Each row is followed by its class. Each block has new classes.
[0.711,-0.454,0.456,3.312,-1.269,1.772,0.993,0.244,0.490,-0.689,0.332,-0.266,-0.908,0.233,-1.774,-0.025,-0.040,-0.002,-0.889,0.790,1.992,-3.694,-1.184,0.984,0.027,1.078,-0.041,1.295,0.105] : <75>
[1.401,-1.659,-0.445,-1.152,1.093,0.325,1.419,-1.390,1.372,-1.018,-0.669,-1.306,-2.876,0.502,0.388,0.976,1.637,-0.899,0.590,1.584,-1.196,0.446,-2.404,-1.035,-2.087,0.424,0.684,1.165,-0.314] : <71>
[0.576,-1.942,0.219,3.080,-0.733,1.426,1.761,-0.467,0.893,-0.880,-0.257,-0.323,-2.236,-0.503,-3.233,0.962,0.630,0.072,1.471,1.019,2.314,-5.176,-3.510,-0.897,-1.163,1.712,1.245,1.630,-0.164] : <72>
[2.040,-0.428,0.778,2.490,-1.740,2.133,-0.277,-0.186,2.552,-0.458,-0.726,-0.456,-2.106,-1.273,-1.629,0.154,2.136,-0.592,-0.868,1.134,1.123,-1.004,-1.846,-0.522,-1.302,0.978,0.818,1.626,-0.489] : <72>
[1.122,-1.667,-0.359,-2.576,0.288,-0.080,0.781,-1.048,0.966,-0.745,-1.164,-1.518,-2.103,1.446,-1.970,0.556,-0.130,-0.721,2.415,0.836,-1.174,-1.964,-2.870,-0.865,-3.146,0.451,0.764,1.538,-0.126] : <71>
[0.781,-1.381,0.212,-1.999,0.067,0.313,2.351,-1.179,0.091,-0.771,-0.722,-0.527,-0.976,0.513,0.539,0.462,-0.103,-0.753,-0.781,1.074,-1.405,-1.661,-2.010,0.106,-1.683,0.406,-0.394,1.160,-0.150] : <75>
[1.491,0.136,0.020,1.666,1.303,0.303,1.445,-1.434,1.625,-1.751,0.013,-0.628,-1.734,-1.219,0.780,0.868,2.814,-0.831,-0.659,0.209,0.202,-3.272,-0.438,0.516,-0.284,0.863,0.043,0.595,-0.460] : <71>
[0.938,-0.510,0.073,-0.177,-1.006,0.829,0.663,-0.174,1.086,-0.328,-0.371,-1.468,-2.053,0.139,0.378,0.498,0.229,-0.269,-0.697,0.964,-0.293,0.717,-1.251,-0.205,-0.992,0.321,0.269,0.605,-1.472] : <72>
[1.242,-0.794,-0.290,-2.238,0.594,0.067,-1.369,-0.814,1.049,0.370,-1.142,0.213,-0.831,0.758,0.363,0.203,1.193,-0.680,0.016,0.843,-0.249,2.887,-1.431,-1.162,-1.045,-0.137,0.849,1.263,-0.246] : <72>
[0.239,0.236,-0.081,4.423,0.081,0.804,0.995,-0.084,0.407,-0.422,1.000,-0.238,-1.064,-1.409,0.775,0.834,2.371,0.577,-0.990,-0.356,0.795,1.150,0.234,-0.124,1.065,0.885,0.186,-0.653,0.187] : <76>
[1.803,1.088,0.978,2.631,-0.306,1.453,0.592,0.583,1.526,-1.194,0.659,-0.395,-1.598,-0.359,-0.155,-1.161,1.072,-1.108,-2.738,0.137,0.950,-4.855,0.343,2.201,0.862,0.322,-1.118,0.458,-0.363] : <71>
[3.925,-1.390,0.778,2.534,-0.830,2.515,3.998,-1.709,4.091,-2.544,-0.987,-1.733,-5.542,-0.984,-1.169,1.412,4.553,-1.583,-0.150,2.253,-0.281,-7.380,-4.044,-0.635,-3.057,1.990,0.068,2.671,-1.162] : <72>
[1.944,-0.659,0.889,1.520,-1.247,2.153,1.312,-0.423,2.181,-1.140,-1.014,-0.665,-2.087,-0.227,-1.704,-0.205,1.298,-0.825,-0.730,1.278,1.530,-5.025,-2.195,-0.216,-1.635,0.973,-0.036,1.952,-0.282] : <75>

Each row is followed by its class. Each block has new classes.
[-1.907,-0.391,0.161,0.233,0.594,1.247,0.837,2.090,0.406,-0.901,-0.081,-1.155,1.122,-0.666,-0.126,-0.567,-0.257,1.269,-0.673,0.415,0.777,0.533,-1.107,-0.408,-1.168,0.459,0.045,-0.260,1.530] : [68]
[-0.014,-0.550,1.123,0.501,1.012,0.497,1.960,1.955,0.640,0.697,0.156,0.946,2.624,-0.326,0.424,-0.955,1.215,0.058,0.157,-0.344,0.458,0.114,-0.091,0.141,-1.420,0.656,-1.583,-0.200,0.429] : [68]
[-1.497,0.632,0.431,0.117,-0.367,-0.427,0.714,0.455,-0.562,0.442,-0.315,0.558,0.237,0.187,-0.419,-0.541,0.311,1.104,1.040,-0.292,-0.089,-0.781,1.424,0.983,-0.151,0.148,-0.838,-0.877,0.606] : [69]
[-0.425,1.349,1.246,-0.488,1.285,1.020,0.364,-1.717,0.399,2.078,-0.481,-0.643,-0.819,0.118,-0.293,-0.058,-0.651,0.914,-0.815,-0.525,0.642,0.524,-0.372,-0.519,-0.255,-0.578,0.745,-0.646,1.193] : [69]
[-0.544,-0.183,-0.854,0.985,-0.227,-0.154,0.760,-0.090,-0.344,0.326,-0.298,0.867,1.230,0.701,-0.251,0.228,0.059,0.241,0.381,0.101,0.611,-0.106,1.226,0.365,-0.687,0.775,-0.727,-0.093,-0.542] : [68]
[1.193,-0.421,1.700,-0.620,0.257,0.887,-0.479,0.483,0.433,-0.055,1.234,0.109,1.876,-0.481,-0.202,-0.598,-0.119,-0.149,-0.363,-0.002,0.307,0.133,-1.360,0.107,-1.373,0.749,0.412,0.831,0.008] : [68]
[-0.742,0.898,0.307,0.230,1.063,0.355,-0.347,-0.045,-0.033,0.739,-0.608,1.005,-0.106,0.441,0.133,0.071,0.984,0.625,0.569,-1.784,-0.298,-0.788,0.297,0.108,-0.054,-0.563,1.271,-0.231,0.704] : [69]
